Below is a small trained network, with its code and all its weights. Each question gives an input and a class and asks what happens when units are switched off, that is, made to give their printed mean instead of their output.

import numpy as np


def w(rows, s, z=0):
    codes = np.array(rows[::2]) - 128.0
    scale = np.full(codes.shape[1], s)
    scale[-1] = z or s
    return codes * scale


def norm(h):
    return h / np.sqrt((h * h).mean(-1, keepdims=True) + 1e-5)


def f(y):
    return np.maximum(y, 0)


def log_softmax(a):
    a = a - a.max(-1, keepdims=True)
    return a - np.log(np.exp(a).sum(-1, keepdims=True))


def net(x, mask):
    res = np.array(x, float).reshape(1, 5) / 4 @ E
    u = 0
    for l in range(4):
        y = f(norm(res) @ A[l][:, :-1].T + A[l][:, -1])
        res = res + np.where(mask[u : u + 9], y, B[l][:, -1]) @ B[l][:, :-1]
        u += 9
    return log_softmax(norm(res)[-1] @ U[:, :-1].T + U[:, -1])


A, B = {}, {}
E = w([
[40,29,253,196],'x0',
[248,140,163,162],'x1',
[143,143,154,66],'x2',
[88,248,181,120],'x3',
[125,115,113,169],'x4',
],0.0044)
A[0] = w([
[101,208,141,169,4],'L0N1',
[107,239,132,227,65],'L0N2',
[112,186,158,144,13],'L0N3',
[146,86,62,125,131],'L0N4',
[192,153,201,162,29],'L0N5',
[121,53,31,254,141],'L0N6',
[180,65,110,127,80],'L0N7',
[213,130,81,46,181],'L0N8',
[135,103,238,96,209],'L0N9',
],0.0082,0.004)
B[0] = w([
[60,104,202,1,150],'L0N1',
[155,130,172,30,192],'L0N2',
[32,116,204,42,142],'L0N3',
[151,128,145,48,185],'L0N4',
[192,135,112,193,171],'L0N5',
[130,163,183,82,235],'L0N6',
[122,88,122,118,174],'L0N7',
[101,171,171,132,253],'L0N8',
[58,118,161,174,252],'L0N9',
],0.0071,0.0049)
A[1] = w([
[111,116,195,31,67],'L1N1',
[113,71,98,131,23],'L1N2',
[74,138,97,56,125],'L1N3',
[2,181,110,114,137],'L1N4',
[23,109,39,137,2],'L1N5',
[50,131,78,145,74],'L1N6',
[87,95,141,79,93],'L1N7',
[162,29,97,86,15],'L1N8',
[98,203,147,172,182],'L1N9',
],0.0092,0.0025)
B[1] = w([
[184,165,215,90,254],'L1N1',
[170,147,133,104,134],'L1N2',
[161,190,162,185,201],'L1N3',
[138,121,190,201,227],'L1N4',
[241,143,42,210,149],'L1N5',
[254,80,81,131,148],'L1N6',
[224,94,152,113,190],'L1N7',
[155,94,101,49,146],'L1N8',
[129,28,143,89,195],'L1N9',
],0.0066,0.0061)
A[2] = w([
[173,2,125,119,73],'L2N1',
[134,203,79,99,178],'L2N2',
[103,204,128,80,118],'L2N3',
[153,88,108,60,128],'L2N4',
[127,21,74,90,69],'L2N5',
[156,182,211,186,123],'L2N6',
[77,176,59,143,3],'L2N7',
[190,231,38,141,156],'L2N8',
[113,168,57,128,91],'L2N9',
],0.0091,0.0049)
B[2] = w([
[78,171,112,131,163],'L2N1',
[47,18,152,194,165],'L2N2',
[74,81,183,167,165],'L2N3',
[118,148,165,111,151],'L2N4',
[114,150,146,46,131],'L2N5',
[188,151,114,178,253],'L2N6',
[97,198,173,26,128],'L2N7',
[67,67,92,190,170],'L2N8',
[1,77,127,91,129],'L2N9',
],0.008,0.0082)
A[3] = w([
[149,97,120,40,55],'L3N1',
[55,129,112,136,188],'L3N2',
[163,160,7,39,1],'L3N3',
[23,148,130,79,61],'L3N4',
[182,152,133,159,92],'L3N5',
[214,147,150,217,171],'L3N6',
[89,88,1,93,52],'L3N7',
[32,161,185,105,173],'L3N8',
[194,51,78,50,161],'L3N9',
],0.0083,0.0052)
B[3] = w([
[100,178,228,108,134],'L3N1',
[109,100,203,255,145],'L3N2',
[157,149,220,125,128],'L3N3',
[166,99,143,222,129],'L3N4',
[182,158,95,160,154],'L3N5',
[197,79,28,91,254],'L3N6',
[60,93,134,156,128],'L3N7',
[59,118,220,113,180],'L3N8',
[79,186,199,88,144],'L3N9',
],0.0076,0.0091)
U = w([
[65,105,185,221,239],'0',
[212,142,189,166,217],'1',
[79,216,254,51,183],'2',
[226,146,53,209,170],'3',
[195,158,201,170,154],'4',
[156,204,76,84,16],'5',
[168,248,66,82,3],'6',
],0.0091,0.0057)

Each question gives the input, the list of numbers given to net, and the class t.
The units are the neurons (one row each of A and B). Each row of codes is followed by its name. A weight is (code - 128) times the scale printed after its matrix; where a second scale follows, it is the last column's (A, B and U).
mask holds one flag per neuron, layer by layer. A switched-off neuron (its flag False) gives its mean, the last column of its row in B, instead of its output. The means were averaged over made-up inputs and are rounded, as every weight is.
A unit's drop is (log p(t) with every unit on - log p(t) with that unit switched off) / (log p(t) with every unit on - log p(t) with every unit switched off).
The circuit of an input: a set's keep is (log p(t) with only the set's units on - log p(t) with every unit switched off) / (log p(t) with every unit on - log p(t) with every unit switched off). Starting from the 12 units with the biggest drops (on a tie, the unit counted first), units are removed one at a time, each time the one whose removal leaves the highest keep (on an exact tie, the one counted first), for as long as the keep stays at least 0.8.
units of the circuit, in order: the units of the circuit, biggest drop first
unit that matters most: the unit with the biggest drop
k most important neurons: the k neurons with the biggest drops, biggest first
k most important neurons of layer l: the k neurons of layer l with the biggest drops, biggest first
input [-8,-3,0,8,4], class 0: units of the circuit, in order : L2N2; L2N8
input [0,-7,-7,-7,6], class 2: 4 most important neurons : L0N4; L0N9; L1N8; L0N8
input [-8,-3,-8,8,2], class 0: units of the circuit, in order : L2N2
input [4,3,5,-5,-4], class 2: units of the circuit, in order : L1N3; L1N4; L2N6; L3N6
input [-6,5,7,-7,-4], class 2: units of the circuit, in order : L2N6; L1N4; L3N9; L3N6
input [-8,7,-7,-8,0], class 0: 3 most important neurons : L2N8; L2N2; L1N1
input [-2,-8,-7,7,-1], class 3: 2 most important neurons : L0N6; L1N4
input [-6,-6,6,-6,-1], class 0: 2 most important neurons of layer 1 : L1N9; L1N3
input [0,4,-3,-1,0], class 3: 2 most important neurons of layer 0 : L0N5; L0N2
input [-6,-2,-2,-3,-5], class 0: 2 most important neurons : L0N9; L2N2
input [-3,-3,-4,-6,2], class 2: 3 most important neurons : L0N4; L0N9; L1N4
input [-4,-6,-5,5,-2], class 3: 2 most important neurons of layer 0 : L0N6; L0N4
input [1,6,0,-7,5], class 2: 2 most important neurons of layer 1 : L1N8; L1N4
input [3,-4,-2,-3,-3], class 3: unit that matters most : L0N2
input [-1,5,-1,-6,-5], class 2: 2 most important neurons of layer 0 : L0N7; L0N4
input [-8,8,-4,-8,-7], class 0: 4 most important neurons of layer 0 : L0N2; L0N8; L0N1; L0N3
input [4,-7,6,7,7], class 1: 3 most important neurons of layer 0 : L0N6; L0N8; L0N4
input [-6,6,-4,8,4], class 2: 2 most important neurons : L0N2; L0N1
input [2,-6,8,6,-8], class 1: 2 most important neurons of layer 1 : L1N4; L1N6
input [-3,-7,-7,-1,4], class 3: most important neuron of layer 3 : L3N6
